Below are the code and all the weights of a small trained network. Each question names an input and a class and asks about switching units off, where a switched-off unit gives its printed mean instead of its output.

import numpy as np


def w(rows, s, z=0):
    codes = np.array(rows[::2]) - 128.0
    scale = np.full(codes.shape[1], s)
    scale[-1] = z or s
    return codes * scale


def norm(h):
    return h / np.sqrt((h * h).mean(-1, keepdims=True) + 1e-5)


def f(y):
    return np.maximum(y, 0)


def log_softmax(a):
    a = a - a.max(-1, keepdims=True)
    return a - np.log(np.exp(a).sum(-1, keepdims=True))


def net(x, mask):
    res = np.array(x, float).reshape(1, 4) / 4 @ E
    u = 0
    for l in range(3):
        y = f(norm(res) @ A[l][:, :-1].T + A[l][:, -1])
        res = res + np.where(mask[u : u + 3], y, B[l][:, -1]) @ B[l][:, :-1]
        u += 3
    return log_softmax(norm(res)[-1] @ U[:, :-1].T + U[:, -1])


A, B = {}, {}
E = w([
[97,254,240],'x0',
[127,127,129],'x1',
[176,150,50],'x2',
[51,215,10],'x3',
],0.0041)
A[0] = w([
[246,159,227,4],'L0N1',
[191,69,176,113],'L0N2',
[35,86,96,67],'L0N3',
],0.013,0.0025)
B[0] = w([
[36,8,168,254],'L0N1',
[221,209,142,232],'L0N2',
[91,93,110,173],'L0N3',
],0.013,0.0066)
A[1] = w([
[246,133,148,3],'L1N1',
[178,166,73,135],'L1N2',
[91,250,180,24],'L1N3',
],0.014,0.0022)
B[1] = w([
[240,96,175,253],'L1N1',
[168,162,36,223],'L1N2',
[71,255,179,208],'L1N3',
],0.015,0.0042)
A[2] = w([
[250,161,166,3],'L2N1',
[135,244,167,55],'L2N2',
[181,176,165,67],'L2N3',
],0.016,0.0036)
B[2] = w([
[252,138,168,254],'L2N1',
[112,225,155,210],'L2N2',
[135,108,66,191],'L2N3',
],0.022,0.0054)
U = w([
[209,123,141,252],'0',
[36,75,38,67],'1',
[76,91,223,92],'2',
[78,216,160,139],'3',
[219,122,123,43],'4',
[124,134,8,147],'5',
[79,66,176,165],'6',
[89,223,128,111],'7',
],0.017,0.0016)

Each question gives the input, the list of numbers given to net, and the class t.
The units are the neurons (one row each of A and B). Each row of codes is followed by its name. A weight is (code - 128) times the scale printed after its matrix; where a second scale follows, it is the last column's (A, B and U).
mask holds one flag per neuron, layer by layer. A switched-off neuron (its flag False) gives its mean, the last column of its row in B, instead of its output. The means were averaged over made-up inputs and are rounded, as every weight is.
A unit's drop is (log p(t) with every unit on - log p(t) with that unit switched off) / (log p(t) with every unit on - log p(t) with every unit switched off).
The circuit of an input: a set's keep is (log p(t) with only the set's units on - log p(t) with every unit switched off) / (log p(t) with every unit on - log p(t) with every unit switched off). Starting from all 9 units, units are removed one at a time, each time the one whose removal leaves the highest keep (on an exact tie, the one counted first), for as long as the keep stays at least 0.8.
circuit, biggest first: the units of the circuit, biggest drop first
most important unit: the unit with the biggest drop
k most important neurons: the k neurons with the biggest drops, biggest first
k most important neurons of layer l: the k neurons of layer l with the biggest drops, biggest first
drop when u is switched off: that unit's drop, to one decimal
input [1,-5,-8,-1], class 2: circuit, biggest first -> (L1N1; L1N3; L2N1)
input [7,1,-6,0], class 2: 2 most important neurons -> (L0N2; L0N1)
input [-6,-6,5,3], class 5: 4 most important neurons -> (L0N1; L0N2; L2N1; L1N1)
input [1,-4,6,-4], class 6: 2 most important neurons -> (L0N1; L2N1)
input [-3,8,-4,7], class 1: circuit, biggest first -> (L2N1; L0N2)
input [2,-8,5,7], class 7: most important unit -> L0N1
input [7,-2,-4,-1], class 2: circuit, biggest first -> (L0N2; L0N1)
input [-2,-3,8,3], class 5: circuit, biggest first -> (L0N2; L0N1; L1N1; L2N1)
input [2,3,-4,-8], class 2: 2 most important neurons -> (L0N1; L1N1)
input [-5,-8,-8,2], class 1: circuit, biggest first -> (L2N1; L1N1)
input [0,-2,5,4], class 5: 4 most important neurons -> (L0N1; L0N2; L1N1; L1N3)
input [0,5,7,4], class 5: 2 most important neurons -> (L0N1; L0N2)
input [-7,-6,7,7], class 5: 3 most important neurons -> (L0N1; L2N1; L1N2)
input [-2,7,3,6], class 5: 2 most important neurons -> (L0N1; L2N1)
input [8,3,-8,-1], class 2: 2 most important neurons -> (L0N2; L0N1)
input [-2,5,4,4], class 5: most important neuron of layer 1 -> (L1N1)
input [-2,5,-3,8], class 1: 2 most important neurons -> (L2N1; L0N2)
input [0,-7,7,1], class 5: 2 most important neurons of layer 1 -> (L1N2; L1N1)
input [1,3,-6,2], class 3: 2 most important neurons -> (L0N1; L2N1)
input [2,8,-3,-7], class 2: 2 most important neurons -> (L0N1; L1N1)
input [6,-5,6,0], class 6: most important unit -> L0N2
input [6,8,-1,1], class 3: drop when L2N2 is switched off -> 0.1
input [-5,4,-6,2], class 1: drop when L2N1 is switched off -> 0.3
input [8,-8,3,-4], class 6: drop when L2N2 is switched off -> 0.1
input [-4,-1,-2,8], class 1: drop when L2N1 is switched off -> 0.4
input [0,0,0,1], class 1: 2 most important neurons of layer 2 -> (L2N1; L2N2)
input [4,3,7,2], class 7: 2 most important neurons -> (L0N1; L0N2)
